Below is a small trained network, with its code and all its weights. Each question gives an input and a class and asks what happens when units are switched off, that is, made to give their printed mean instead of their output.

import numpy as np


def w(rows, s, z=0):
    codes = np.array(rows[::2]) - 128.0
    scale = np.full(codes.shape[1], s)
    scale[-1] = z or s
    return codes * scale


def f(y):
    return np.maximum(y, 0)


def log_softmax(a):
    a = a - a.max(-1, keepdims=True)
    return a - np.log(np.exp(a).sum(-1, keepdims=True))


def net(x, mask):
    res = np.array(x, float).reshape(1, 2) / 4 @ E
    y = f(res @ A[0][:, :-1].T + A[0][:, -1])
    res = res + np.where(mask, y, B[0][:, -1]) @ B[0][:, :-1]
    return log_softmax(res[-1] @ U[:, :-1].T + U[:, -1])


A, B = {}, {}
E = w([
[113,253,131,26,167,127,234,155,220,106,102],'x0',
[151,190,105,148,5,193,152,170,108,64,113],'x1',
],0.017)
A[0] = w([
[84,188,115,27,122,138,244,200,168,19,74,77],'N0',
[204,97,38,219,164,116,55,130,21,136,95,229],'N1',
[54,242,148,72,182,102,252,149,234,96,89,128],'N2',
[115,184,31,148,95,123,176,154,180,61,37,82],'N3',
[42,90,127,138,208,22,157,65,150,208,146,254],'N4',
[124,114,123,150,43,160,110,119,94,69,212,140],'N5',
[178,181,71,105,1,243,110,203,74,87,103,140],'N6',
[115,57,83,171,229,112,114,198,55,152,158,213],'N7',
],0.007,0.0068)
B[0] = w([
[154,111,32,91,135,127,129,158,192,144,108,232],'N0',
[101,64,194,195,12,151,82,57,77,106,96,215],'N1',
[86,200,47,29,125,88,79,141,137,68,122,253],'N2',
[143,142,97,115,97,140,125,142,151,143,79,184],'N3',
[2,59,101,83,184,172,88,91,152,102,225,212],'N4',
[168,163,195,170,128,132,166,126,76,150,84,180],'N5',
[244,151,180,168,61,64,182,139,106,185,57,224],'N6',
[107,120,152,134,109,93,93,69,136,144,160,189],'N7',
],0.011,0.024)
U = w([
[70,22,180,164,135,152,63,83,136,118,203,252],'0',
[2,197,84,73,236,123,92,140,141,97,183,85],'1',
[194,151,238,225,108,112,177,129,49,142,98,178],'2',
[204,146,51,112,100,112,170,181,191,128,76,64],'3',
[142,152,144,138,121,134,153,195,111,124,240,63],'4',
[153,134,125,140,160,144,115,129,140,166,158,62],'5',
],0.0092,0.0047)

Each question gives the input, the list of numbers given to net, and the class t.
The units are the neurons (one row each of A and B). Each row of codes is followed by its name. A weight is (code - 128) times the scale printed after its matrix; where a second scale follows, it is the last column's (A, B and U).
mask holds one flag per neuron, in row order. A switched-off neuron (its flag False) gives its mean, the last column of its row in B, instead of its output. The means were averaged over made-up inputs and are rounded, as every weight is.
A unit's drop is (log p(t) with every unit on - log p(t) with that unit switched off) / (log p(t) with every unit on - log p(t) with every unit switched off).
The circuit of an input: a set's keep is (log p(t) with only the set's units on - log p(t) with every unit switched off) / (log p(t) with every unit on - log p(t) with every unit switched off). Starting from all 8 units, units are removed one at a time, each time the one whose removal leaves the highest keep (on an exact tie, the one counted first), for as long as the keep stays at least 0.8.
units of the circuit, in order: the units of the circuit, biggest drop first
most important unit: the unit with the biggest drop
k most important neurons: the k neurons with the biggest drops, biggest first
drop of u: that unit's drop, to one decimal
input [6,0], class 1: most important unit -> N6
input [-1,0], class 0: units of the circuit, in order -> (N6 N2)
input [1,0], class 1: 2 most important neurons -> (N6 N1)
input [0,-2], class 0: 2 most important neurons -> (N2 N0)
input [7,0], class 1: 2 most important neurons -> (N2 N6)
input [4,0], class 1: 2 most important neurons -> (N6 N2)
input [0,3], class 2: 2 most important neurons -> (N2 N0)
input [0,-3], class 0: drop of N2 -> 5.4
input [0,0], class 0: drop of N0 -> 0.2
input [-5,8], class 2: drop of N4 -> 0.0
